How the objects are linked:
q361: ψ>none, θ>q290, α>none, ζ>q185, ρ>none, ε>q364, χ>q824
q724: ψ>q364, θ>q503, α>none, ζ>q221, ρ>none, ε>none, χ>q235
q522: ψ>q647, θ>q643, α>q578, ζ>q531, ρ>q81, ε>q351, χ>q332
q351: ψ>none, θ>q248, α>q185, ζ>none, ρ>none, ε>q522, χ>q388
q993: ψ>q250, θ>none, α>none, ζ>q849, ρ>q503, ε>none, χ>q418
q185: ψ>q759, θ>q861, α>q351, ζ>q361, ρ>q901, ε>q578, χ>q331
q717: ψ>none, θ>none, α>q668, ζ>q437, ρ>q40, ε>q850, χ>none
q755: ψ>q388, θ>q712, α>q160, ζ>none, ρ>none, ε>q703, χ>none
q364: ψ>q724, θ>q888, α>q531, ζ>q578, ρ>q106, ε>q361, χ>q349
q315: ψ>q165, θ>q901, α>q518, ζ>q378, ρ>q861, ε>q984, χ>q839
q290: ψ>q994, θ>q361, α>q500, ζ>q861, ρ>q378, ε>q888, χ>q515
q189: ψ>none, θ>q850, α>q498, ζ>q926, ρ>q385, ε>none, χ>none
q236: ψ>q899, θ>q480, α>q191, ζ>q418, ρ>q312, ε>q39, χ>q849
q960: ψ>q276, θ>q235, α>q804, ζ>q312, ρ>q418, ε>q220, χ>q503
q620: ψ>q985, θ>q221, α>q43, ζ>q503, ρ>q849, ε>q111, χ>q312
q220: ψ>q515, θ>q217, α>q595, ζ>q103, ρ>q73, ε>q960, χ>q994
q901: ψ>none, θ>q315, α>none, ζ>none, ρ>q185, ε>q474, χ>q747
q111: ψ>q861, θ>q759, α>q907, ζ>q994, ρ>q165, ε>q620, χ>q103
q733: ψ>none, θ>none, α>q250, ζ>q866, ρ>q995, ε>none, χ>q850
q884: ψ>q324, θ>q332, α>q803, ζ>q46, ρ>q317, ε>q582, χ>q643
q348: ψ>q926, θ>q191, α>q480, ζ>none, ρ>q703, ε>none, χ>none
q103: ψ>q300, θ>q160, α>q712, ζ>q220, ρ>q39, ε>q312, χ>q111
q647: ψ>q522, θ>q43, α>q221, ζ>none, ρ>none, ε>none, χ>q703
q866: ψ>q841, θ>q81, α>q984, ζ>q733, ρ>q643, ε>q518, χ>q317
q474: ψ>q21, θ>q984, α>q81, ζ>q106, ρ>q578, ε>q901, χ>q195
q276: ψ>q960, θ>q349, α>q46, ζ>q803, ρ>q902, ε>q515, χ>q888
q499: ψ>q850, θ>none, α>q418, ζ>q191, ρ>q804, ε>none, χ>none
q712: ψ>q582, θ>q755, α>q103, ζ>q595, ρ>q904, ε>q324, χ>q907
q46: ψ>q804, θ>q385, α>q276, ζ>q884, ρ>q850, ε>q40, χ>q995
q861: ψ>q111, θ>q185, α>q248, ζ>q290, ρ>q315, ε>q985, χ>q300
q500: ψ>none, θ>none, α>q290, ζ>q248, ρ>none, ε>q995, χ>q40
q480: ψ>q195, θ>q236, α>q348, ζ>q231, ρ>q506, ε>q557, χ>q21
q841: ψ>q866, θ>none, α>q849, ζ>none, ρ>q43, ε>none, χ>q191
q332: ψ>q703, θ>q884, α>q844, ζ>q385, ρ>q926, ε>q388, χ>q522
q515: ψ>q220, θ>q824, α>q40, ζ>q300, ρ>q668, ε>q276, χ>q290
q582: ψ>q712, θ>q388, α>q300, ζ>q40, ρ>q437, ε>q884, χ>q248
q378: ψ>none, θ>none, α>none, ζ>q315, ρ>q290, ε>q250, χ>q668
q221: ψ>q578, θ>q620, α>q647, ζ>q724, ρ>q21, ε>q759, χ>q506
q506: ψ>q844, θ>q312, α>q703, ζ>q235, ρ>q480, ε>q160, χ>q221
q902: ψ>q418, θ>q498, α>q850, ζ>q899, ρ>q276, ε>q668, χ>q250
q59: ψ>none, θ>q40, α>q824, ζ>q388, ρ>none, ε>q385, χ>none
q849: ψ>q984, θ>q21, α>q841, ζ>q993, ρ>q620, ε>q165, χ>q236
q899: ψ>q236, θ>q195, α>q317, ζ>q902, ρ>q803, ε>q839, χ>q984
q21: ψ>q474, θ>q849, α>none, ζ>none, ρ>q221, ε>none, χ>q480
q498: ψ>q231, θ>q902, α>q189, ζ>q195, ρ>q349, ε>q688, χ>q106
q165: ψ>q315, θ>none, α>none, ζ>none, ρ>q111, ε>q849, χ>q39
q106: ψ>none, θ>q250, α>none, ζ>q474, ρ>q364, ε>none, χ>q498
q839: ψ>q39, θ>q747, α>q437, ζ>q668, ρ>q300, ε>q899, χ>q315
q503: ψ>q888, θ>q724, α>q584, ζ>q620, ρ>q993, ε>q994, χ>q960
q747: ψ>q557, θ>q839, α>q192, ζ>q688, ρ>q331, ε>q195, χ>q901
q994: ψ>q290, θ>none, α>none, ζ>q111, ρ>none, ε>q503, χ>q220
q250: ψ>q993, θ>q106, α>q733, ζ>q984, ρ>q888, ε>q378, χ>q902
q904: ψ>q437, θ>none, α>q39, ζ>none, ρ>q712, ε>q191, χ>none
q824: ψ>q217, θ>q515, α>q59, ζ>q331, ρ>q688, ε>q349, χ>q361
q385: ψ>q749, θ>q46, α>q349, ζ>q332, ρ>q189, ε>q59, χ>q531
q926: ψ>q348, θ>q317, α>q195, ζ>q189, ρ>q332, ε>q192, χ>q81
q803: ψ>q312, θ>q844, α>q884, ζ>q276, ρ>q899, ε>q300, χ>q985
q300: ψ>q103, θ>q331, α>q582, ζ>q515, ρ>q839, ε>q803, χ>q861
q235: ψ>q349, θ>q960, α>q749, ζ>q506, ρ>q231, ε>q217, χ>q724
q418: ψ>q902, θ>q231, α>q499, ζ>q236, ρ>q960, ε>q73, χ>q993
q703: ψ>q332, θ>q324, α>q506, ζ>q749, ρ>q348, ε>q755, χ>q647
q192: ψ>none, θ>q437, α>q747, ζ>none, ρ>q388, ε>q926, χ>none
q578: ψ>q221, θ>q985, α>q522, ζ>q364, ρ>q474, ε>q185, χ>q844
q331: ψ>q160, θ>q300, α>q388, ζ>q824, ρ>q747, ε>q844, χ>q185
q43: ψ>q643, θ>q647, α>q620, ζ>q584, ρ>q841, ε>q907, χ>q324
q888: ψ>q503, θ>q364, α>q995, ζ>q985, ρ>q250, ε>q290, χ>q276
q40: ψ>q595, θ>q59, α>q515, ζ>q582, ρ>q717, ε>q46, χ>q500
q759: ψ>q185, θ>q111, α>none, ζ>none, ρ>none, ε>q221, χ>q160
q584: ψ>q995, θ>none, α>q503, ζ>q43, ρ>none, ε>none, χ>q804
q557: ψ>q747, θ>q39, α>none, ζ>none, ρ>q160, ε>q480, χ>none
q804: ψ>q46, θ>q749, α>q960, ζ>q324, ρ>q499, ε>q595, χ>q584
q248: ψ>q907, θ>q351, α>q861, ζ>q500, ρ>q518, ε>q643, χ>q582
q531: ψ>none, θ>q995, α>q364, ζ>q522, ρ>none, ε>none, χ>q385
q73: ψ>q668, θ>none, α>none, ζ>q39, ρ>q220, ε>q418, χ>none
q749: ψ>q385, θ>q804, α>q235, ζ>q703, ρ>none, ε>none, χ>none
q995: ψ>q584, θ>q531, α>q888, ζ>q643, ρ>q733, ε>q500, χ>q46
q349: ψ>q235, θ>q276, α>q385, ζ>q844, ρ>q498, ε>q824, χ>q364
q850: ψ>q499, θ>q189, α>q902, ζ>q317, ρ>q46, ε>q717, χ>q733
q231: ψ>q498, θ>q418, α>none, ζ>q480, ρ>q235, ε>none, χ>none
q518: ψ>none, θ>none, α>q315, ζ>none, ρ>q248, ε>q866, χ>q437
q160: ψ>q331, θ>q103, α>q755, ζ>q217, ρ>q557, ε>q506, χ>q759
q317: ψ>q191, θ>q926, α>q899, ζ>q850, ρ>q884, ε>q437, χ>q866
q39: ψ>q839, θ>q557, α>q904, ζ>q73, ρ>q103, ε>q236, χ>q165
q595: ψ>q40, θ>none, α>q220, ζ>q712, ρ>none, ε>q804, χ>none
q984: ψ>q849, θ>q474, α>q866, ζ>q250, ρ>q985, ε>q315, χ>q899
q195: ψ>q480, θ>q899, α>q926, ζ>q498, ρ>q844, ε>q747, χ>q474
q985: ψ>q620, θ>q578, α>q643, ζ>q888, ρ>q984, ε>q861, χ>q803
q907: ψ>q248, θ>none, α>q111, ζ>none, ρ>none, ε>q43, χ>q712
q81: ψ>none, θ>q866, α>q474, ζ>none, ρ>q522, ε>none, χ>q926
q437: ψ>q904, θ>q192, α>q839, ζ>q717, ρ>q582, ε>q317, χ>q518
q217: ψ>q824, θ>q220, α>none, ζ>q160, ρ>none, ε>q235, χ>none
q388: ψ>q755, θ>q582, α>q331, ζ>q59, ρ>q192, ε>q332, χ>q351
q312: ψ>q803, θ>q506, α>q324, ζ>q960, ρ>q236, ε>q103, χ>q620
q643: ψ>q43, θ>q522, α>q985, ζ>q995, ρ>q866, ε>q248, χ>q884
q688: ψ>none, θ>q668, α>none, ζ>q747, ρ>q824, ε>q498, χ>none
q191: ψ>q317, θ>q348, α>q236, ζ>q499, ρ>q324, ε>q904, χ>q841
q668: ψ>q73, θ>q688, α>q717, ζ>q839, ρ>q515, ε>q902, χ>q378
q844: ψ>q506, θ>q803, α>q332, ζ>q349, ρ>q195, ε>q331, χ>q578
q324: ψ>q884, θ>q703, α>q312, ζ>q804, ρ>q191, ε>q712, χ>q43

In the rows, 58 means zero.

The rows follow the links: the fewer symbols apart two objects are, the more alike their rows tend to be.

Each row is also shifted at random along 3 hidden directions that mean nothing.

Some objects, each with a row of numbers:
q643	[67,49,45,54,54,59,64,57,62,61,66,66,70,70,56,66,61,72,68,56,61,57,62,60,69,63,73,57,59,57,56,67,52,61,69,60,65,48,79,59,64,54,49,54,59,61,49]
q578	[58,50,43,54,50,63,69,62,57,50,57,61,58,69,58,72,69,63,62,71,52,66,59,48,58,60,65,53,61,53,54,55,65,75,62,56,67,55,68,49,54,50,61,62,63,59,54]
q901	[53,52,54,53,57,56,64,58,55,51,48,69,64,65,54,73,64,56,45,64,55,65,57,56,59,52,70,58,61,51,59,61,71,70,43,58,63,65,61,49,69,61,67,63,65,60,60]
q688	[49,55,66,55,58,68,63,55,66,70,66,64,47,51,59,53,43,62,58,63,57,60,61,54,65,73,62,60,49,49,60,64,66,67,59,61,63,61,54,62,67,53,57,66,61,57,65]
q899	[80,57,50,55,54,58,54,67,60,53,61,63,56,69,58,56,57,55,57,60,66,67,51,50,54,57,56,64,58,52,60,77,57,59,58,52,59,64,57,53,59,63,57,62,67,70,64]
q522	[62,54,46,61,56,58,52,66,53,50,51,71,70,67,59,79,74,66,54,60,54,70,62,57,63,52,65,50,65,60,54,59,59,65,48,63,60,60,69,45,50,48,58,67,69,53,58]
q985	[59,55,43,46,70,55,59,64,46,46,40,59,69,71,54,68,69,58,65,59,67,64,53,58,53,48,73,58,64,57,58,60,63,65,53,49,54,61,69,56,51,61,61,58,61,61,51]
q703	[61,67,58,73,71,57,55,56,50,52,57,57,59,52,70,68,69,58,62,58,56,56,57,60,43,48,51,56,66,66,56,64,59,46,54,57,57,59,52,48,46,66,54,57,58,54,49]
q595	[54,66,74,63,65,56,51,69,57,65,59,53,58,50,62,48,65,53,56,53,69,59,54,59,61,54,58,57,67,67,64,50,50,47,59,65,50,58,54,68,49,54,64,51,57,55,62]
q926	[57,54,51,59,48,51,63,58,70,59,66,69,56,63,66,62,51,65,61,63,51,64,61,50,59,59,59,56,55,58,60,81,55,57,64,52,62,56,57,47,62,52,49,76,69,67,61]
q844	[35,59,48,58,76,52,70,37,53,57,53,54,58,57,67,64,58,62,66,67,60,57,56,53,42,53,67,60,58,47,52,78,70,63,56,49,61,59,42,43,45,56,58,63,68,60,56]
q557	[57,64,64,64,67,50,61,47,56,61,47,52,55,49,68,60,53,45,58,55,52,50,60,71,50,54,49,64,58,56,57,61,68,57,48,53,57,63,41,52,59,66,63,58,57,62,61]
q717	[51,61,68,53,68,69,56,62,62,67,59,60,57,54,50,50,49,56,54,58,72,57,61,56,74,62,62,63,54,56,66,68,51,55,59,59,54,66,57,58,63,57,60,63,55,61,73]
q192	[66,63,57,58,72,56,51,56,46,53,43,64,65,55,61,77,64,51,54,59,66,63,62,56,63,43,63,60,62,57,62,73,60,61,40,65,53,73,46,39,54,53,60,78,66,58,69]
q106	[60,52,61,55,40,65,58,69,61,57,66,59,46,65,53,65,64,60,56,68,54,63,64,50,71,72,58,56,54,63,64,54,57,78,59,61,70,55,71,58,64,57,64,69,56,53,61]
q668	[64,58,71,46,74,61,50,57,55,60,45,46,52,57,46,53,60,53,54,57,79,59,53,54,61,57,61,59,58,56,62,56,54,70,48,62,50,64,47,61,51,60,73,61,59,55,74]
q312	[92,67,66,64,66,58,51,76,50,57,55,53,61,60,64,58,69,51,56,56,65,66,49,53,39,55,45,62,66,63,62,50,55,51,59,57,55,57,58,61,50,63,65,48,61,53,55]
q500	[55,50,61,53,53,69,47,78,58,64,64,64,67,65,53,61,68,62,52,55,65,71,59,57,77,56,68,53,58,56,65,47,47,60,59,63,51,58,78,66,66,50,60,66,52,55,58]
q40	[70,60,65,48,63,72,54,70,63,73,65,58,58,55,61,48,64,62,56,58,73,56,62,51,70,60,67,58,63,55,62,60,53,56,63,69,49,61,67,68,61,45,57,68,57,50,67]
q351	[65,56,56,58,63,62,61,50,57,62,53,62,73,55,57,75,63,62,58,61,57,59,68,63,70,53,75,52,56,51,49,63,62,66,51,63,64,59,58,58,61,51,60,65,54,51,53]
q73	[52,67,71,60,61,47,53,58,58,58,54,51,53,58,55,50,52,46,52,54,63,48,57,59,56,60,49,64,56,58,64,54,53,51,56,59,54,63,49,64,59,72,63,53,60,59,67]
q361	[25,50,54,54,52,64,68,40,68,62,66,58,56,54,57,51,49,68,64,59,53,54,69,62,65,69,66,58,50,52,51,52,64,74,65,56,61,54,63,74,68,49,54,60,60,56,51]
q499	[61,69,70,71,64,60,50,77,52,48,61,58,57,58,60,58,60,48,51,51,64,57,57,53,59,56,47,59,63,73,68,66,42,51,52,66,56,55,52,51,56,69,62,59,60,50,71]
q724	[50,57,65,64,51,63,52,67,53,53,61,50,49,58,58,69,71,60,56,60,54,55,58,56,58,55,53,54,62,67,60,41,62,67,51,62,62,52,67,60,56,61,66,55,59,51,58]
q39	[99,65,65,65,57,54,57,48,60,59,56,56,58,48,55,45,45,47,57,60,53,44,56,73,53,60,49,63,57,53,59,49,51,56,56,59,55,60,50,66,61,65,65,48,54,62,55]
q884	[62,66,57,52,80,59,53,61,51,55,50,63,69,62,64,61,64,63,66,55,73,65,48,55,56,42,68,59,65,58,59,75,50,47,56,54,53,59,50,49,41,51,52,57,66,55,60]
q839	[56,61,51,46,81,50,61,28,60,62,42,55,65,58,56,54,49,55,60,56,64,58,57,64,54,51,68,60,53,47,57,76,67,58,47,44,50,71,39,57,56,68,62,56,64,74,65]
q841	[54,60,52,66,48,52,49,60,56,47,57,71,65,65,55,68,60,44,52,55,54,60,52,69,61,54,47,56,62,61,66,65,50,50,54,59,60,54,64,55,66,73,57,52,57,64,50]

From each start, follow one symbol. Which object do you reach?
Answers are names.
start [53,58,58,68,55,58,60,60,55,51,54,60,61,56,67,71,69,58,60,62,50,57,62,65,50,49,53,52,68,63,54,57,59,54,55,58,62,52,68,42,57,61,53,58,55,53,51]
θ q43
start [57,59,49,43,73,56,54,48,52,53,41,58,75,59,48,66,70,54,60,58,69,65,53,66,59,48,80,60,65,50,55,56,66,65,46,58,54,61,60,61,52,61,63,55,61,60,55]
ζ q290
start [44,57,52,72,56,47,67,50,56,54,62,58,64,56,77,56,59,55,61,59,42,55,55,62,39,55,46,62,66,59,51,52,67,49,58,48,65,60,53,51,56,58,59,56,60,66,46]
χ q221
start [82,59,48,47,67,51,48,63,48,53,38,64,67,60,46,62,67,54,47,56,66,64,55,59,68,49,71,60,59,56,65,59,66,68,39,61,61,67,61,61,57,67,72,54,61,58,68]
α q518
start [60,63,59,65,63,51,59,59,57,57,58,59,69,58,70,55,60,60,61,53,54,57,49,64,50,55,51,60,64,61,58,64,52,32,68,54,56,55,56,53,50,55,53,45,56,62,52]
χ q43
start [60,62,57,64,59,45,61,57,58,53,58,59,57,60,60,49,50,48,61,59,54,50,51,63,49,54,43,66,54,61,61,64,58,51,57,49,64,55,47,58,60,68,59,48,58,66,56]
ε q39
start [34,56,47,58,57,47,52,58,50,51,49,65,66,66,60,61,69,51,57,54,54,63,49,65,46,54,56,59,66,56,54,53,62,47,58,51,57,52,62,59,51,68,61,49,57,64,48]
χ q312
start [67,60,63,71,54,55,50,78,56,53,63,69,56,60,61,71,64,48,54,55,49,58,56,60,51,53,46,60,59,69,63,65,55,50,54,57,61,59,55,43,62,64,57,64,60,60,57]
α q480
start [49,55,62,46,58,63,59,48,67,65,56,55,57,56,49,50,51,68,62,58,52,57,59,62,68,66,69,58,52,54,54,48,57,72,64,57,56,57,67,77,61,53,60,52,58,58,58]
ψ q994
start [32,62,60,57,66,60,59,51,65,57,60,58,53,64,55,46,42,65,60,58,70,53,65,55,65,66,61,57,55,60,60,77,45,56,65,56,54,63,48,57,56,56,53,62,63,64,70]
ρ q46
start [50,61,67,50,73,65,55,63,58,60,60,50,59,59,58,53,59,67,66,60,73,62,56,46,64,59,65,55,63,66,66,63,47,58,60,57,55,56,61,57,48,54,53,58,64,52,64]
ε q40
start [43,69,66,66,61,59,57,75,58,61,62,58,61,56,63,51,62,57,59,47,59,62,56,56,56,57,46,64,63,64,61,56,50,45,65,58,58,57,60,57,51,57,50,51,55,52,59]
θ q749
start [60,58,57,68,60,52,58,50,52,51,57,62,52,56,69,67,55,45,55,61,50,54,59,56,41,56,40,62,64,61,61,65,64,52,54,47,62,62,45,48,57,71,60,60,63,59,59]
ψ q195
start [68,52,42,45,56,53,55,58,56,48,56,69,63,76,47,59,61,52,54,62,59,67,57,54,58,57,65,60,58,54,64,70,57,71,51,57,60,52,63,59,66,69,62,57,63,65,58]
ρ q985
start [54,53,61,54,57,66,60,58,47,51,53,47,49,61,52,65,67,61,61,63,58,64,64,50,61,62,69,50,62,65,61,54,64,79,49,57,60,55,66,59,50,56,63,65,57,42,64]
ε q361
start [54,51,52,50,44,65,55,69,67,57,65,57,49,69,43,56,56,55,55,63,61,61,60,50,70,76,57,62,56,59,64,60,50,67,65,60,63,54,71,71,69,58,60,56,57,59,68]
α q733
start [61,67,62,67,63,49,65,49,59,67,60,57,64,42,68,57,57,57,59,60,49,53,54,69,42,51,53,60,61,57,50,50,72,53,55,53,57,61,44,59,63,56,61,55,58,58,49]
θ q103
